Here is a tiny trained network, its code and every weight. The questions are about switching its units off for an input and a target symbol, where a switched-off unit gives its printed mean instead of its output.

import numpy as np


def w(rows, s, z=0):
    codes = np.array(rows[::2]) - 128.0
    scale = np.full(codes.shape[1], s)
    scale[-1] = z or s
    return codes * scale


def f(y):
    return np.maximum(y, 0)


def softmax(a):
    e = np.exp(a - a.max(-1, keepdims=True))
    return e / e.sum(-1, keepdims=True)


def log_softmax(a):
    a = a - a.max(-1, keepdims=True)
    return a - np.log(np.exp(a).sum(-1, keepdims=True))


def net(x, mask):
    ids = ['ΔΞΦαβγζθμπσ'.index(c) for c in x.split()]
    T = len(ids)
    res = E[ids] + P[:T]
    r = res
    for j in range(2):
        rows = slice(4 * j, 4 * j + 4)
        q, k, v = (r @ M[0][rows].T for M in (Q, K, V))
        z = softmax(np.where(np.tri(T) > 0, q @ k.T / 4**0.5, -1e9)) @ v
        o = O[0][rows]
        res = res + np.where(mask[j], z, o[:, -1]) @ o[:, :-1]
    y = f(res @ A[0][:, :-1].T + A[0][:, -1])
    res = res + np.where(mask[2:10], y, B[0][:, -1]) @ B[0][:, :-1]
    return log_softmax(res[-1] @ U[:, :-1].T + U[:, -1])


Q, K, V, O, A, B = {}, {}, {}, {}, {}, {}
E = w([
[209,173,63,146,65],'Δ',
[159,157,60,166,80],'Ξ',
[153,211,176,131,71],'Φ',
[193,106,157,194,38],'α',
[246,80,80,61,131],'β',
[7,111,140,76,88],'γ',
[233,193,233,213,104],'ζ',
[124,78,137,167,69],'θ',
[127,180,161,144,133],'μ',
[129,116,147,165,122],'π',
[234,138,179,48,173],'σ',
],0.017)
P = w([
[22,112,64,177,254],'0',
[155,134,193,119,113],'1',
[139,135,203,128,103],'2',
[152,129,193,129,103],'3',
[154,133,196,128,95],'4',
[136,129,191,107,68],'5',
[122,127,188,97,67],'6',
[125,125,192,96,65],'7',
[119,131,196,95,60],'8',
[121,117,183,83,64],'9',
[126,123,192,92,72],'10',
],0.007)
Q[0] = w([
[124,117,234,223,92],'H1',
[136,113,48,2,167],'H1',
[175,73,196,65,157],'H1',
[59,107,165,74,178],'H1',
[113,144,95,97,140],'H2',
[159,84,153,206,123],'H2',
[104,138,45,14,105],'H2',
[115,165,85,108,172],'H2',
],0.032)
K[0] = w([
[91,118,98,177,247],'H1',
[181,133,176,52,10],'H1',
[175,68,168,45,168],'H1',
[64,98,255,77,128],'H1',
[141,136,112,125,92],'H2',
[109,106,91,172,191],'H2',
[121,116,244,98,6],'H2',
[155,120,75,115,92],'H2',
],0.03)
V[0] = w([
[114,141,153,90,249],'H1',
[188,221,161,77,133],'H1',
[195,8,185,207,137],'H1',
[80,190,151,91,147],'H1',
[109,128,168,111,77],'H2',
[129,110,139,156,141],'H2',
[112,150,85,145,155],'H2',
[146,130,105,118,100],'H2',
],0.017)
O[0] = w([
[85,112,186,128,200,136],'H1',
[120,129,100,207,214,253],'H1',
[167,4,134,175,79,152],'H1',
[99,162,125,85,188,114],'H1',
[109,98,80,122,136,157],'H2',
[134,123,146,128,151,174],'H2',
[148,180,148,117,128,82],'H2',
[134,106,114,136,94,83],'H2',
],0.017,0.0046)
A[0] = w([
[132,142,119,128,190,98],'N1',
[83,139,206,110,111,167],'N2',
[62,169,150,252,72,166],'N3',
[98,130,85,192,115,99],'N4',
[100,107,115,72,128,2],'N5',
[29,187,162,192,111,105],'N6',
[166,69,176,8,156,16],'N7',
[137,177,130,117,80,37],'N8',
],0.015,0.0058)
B[0] = w([
[108,204,121,121,65,237],'N1',
[38,106,195,73,81,249],'N2',
[48,56,34,64,146,240],'N3',
[154,203,218,89,154,219],'N4',
[94,84,145,248,77,166],'N5',
[251,122,76,239,91,232],'N6',
[201,105,114,185,226,196],'N7',
[112,160,65,117,209,217],'N8',
],0.012,0.019)
U = w([
[123,181,49,122,147,94],'Δ',
[70,214,127,64,53,252],'Ξ',
[141,205,96,151,54,80],'Φ',
[108,164,112,125,7,80],'α',
[21,162,152,103,41,89],'β',
[96,204,155,154,184,148],'γ',
[66,111,95,153,164,34],'ζ',
[204,152,135,159,112,176],'θ',
[101,212,183,124,2,181],'μ',
[92,163,199,90,90,206],'π',
[35,166,109,211,55,53],'σ',
],0.005,0.0041)

Each question gives the input, a string of symbols that net reads in full, and the target symbol t.
The units are the heads (4 rows each of Q, K, V and O) and the neurons (one row each of A and B). Each row of codes is followed by its name. A weight is (code - 128) times the scale printed after its matrix; where a second scale follows, it is the last column's (O, A, B and U).
mask holds one flag per unit, heads first, then neurons. A switched-off unit (its flag False) gives its mean, the last column of its rows in O or B, instead of its output. The means were averaged over made-up inputs and are rounded, as every weight is.
A unit's drop is (log p(t) with every unit on - log p(t) with that unit switched off) / (log p(t) with every unit on - log p(t) with every unit switched off).
The circuit of an input: a set's keep is (log p(t) with only the set's units on - log p(t) with every unit switched off) / (log p(t) with every unit on - log p(t) with every unit switched off). Starting from all 10 units, units are removed one at a time, each time the one whose removal leaves the highest keep (on an exact tie, the one counted first), for as long as the keep stays at least 0.8.
units of the circuit, in order: the units of the circuit, biggest drop first
most important unit: the unit with the biggest drop
k most important neurons: the k neurons with the biggest drops, biggest first
heads that matter: for each layer, one digit per head in row order, 1 if its drop is at least 0.15 and else 0, layers parted by /
input ζ γ π μ, target ζ: units of the circuit, in order -> [H1 N3]
input γ σ γ π ζ Ξ μ ζ γ, target σ: units of the circuit, in order -> [N5 H1 H2 N6]
input α Φ γ σ γ β ζ Δ ζ, target α: units of the circuit, in order -> [H1]
input Φ σ α Φ μ Δ Ξ, target Δ: 2 most important neurons -> [N2 N1]
input γ ζ ζ Ξ μ σ ζ μ γ Ξ, target Ξ: 4 most important neurons -> [N6 N4 N7 N5]
input θ ζ σ γ ζ α σ ζ β γ ζ, target θ: 3 most important neurons -> [N7 N3 N1]
input σ ζ μ β θ π Ξ ζ π, target σ: heads that matter -> 10
input Δ γ Δ γ μ, target Δ: heads that matter -> 10
input π μ Ξ α, target π: units of the circuit, in order -> [H1 N2 N6 N7]
input ζ Ξ σ σ σ ζ σ α, target ζ: units of the circuit, in order -> [N3 H1]
input μ α Φ Φ Ξ π β α, target μ: 2 most important neurons -> [N2 N6]
input π μ Δ Ξ, target Δ: units of the circuit, in order -> [H1 N2 N8 N3]
input θ θ Φ β Φ, target θ: 4 most important neurons -> [N7 N3 N1 N8]
input ζ γ α σ α σ Ξ β π, target ζ: units of the circuit, in order -> [H1 N3]
input ζ θ α α θ μ β β π θ β, target θ: 4 most important neurons -> [N2 N3 N1 N4]
input ζ α β σ, target γ: 3 most important neurons -> [N2 N6 N3]
input Φ γ Ξ α Φ, target Φ: units of the circuit, in order -> [N6 H1 N1]
input Ξ ζ Δ ζ π Δ π ζ β π ζ, target Ξ: 3 most important neurons -> [N8 N2 N7]
input Δ β ζ ζ μ θ, target Δ: 2 most important neurons -> [N8 N2]
input Φ μ Δ ζ σ ζ Ξ θ, target Φ: most important unit -> H1
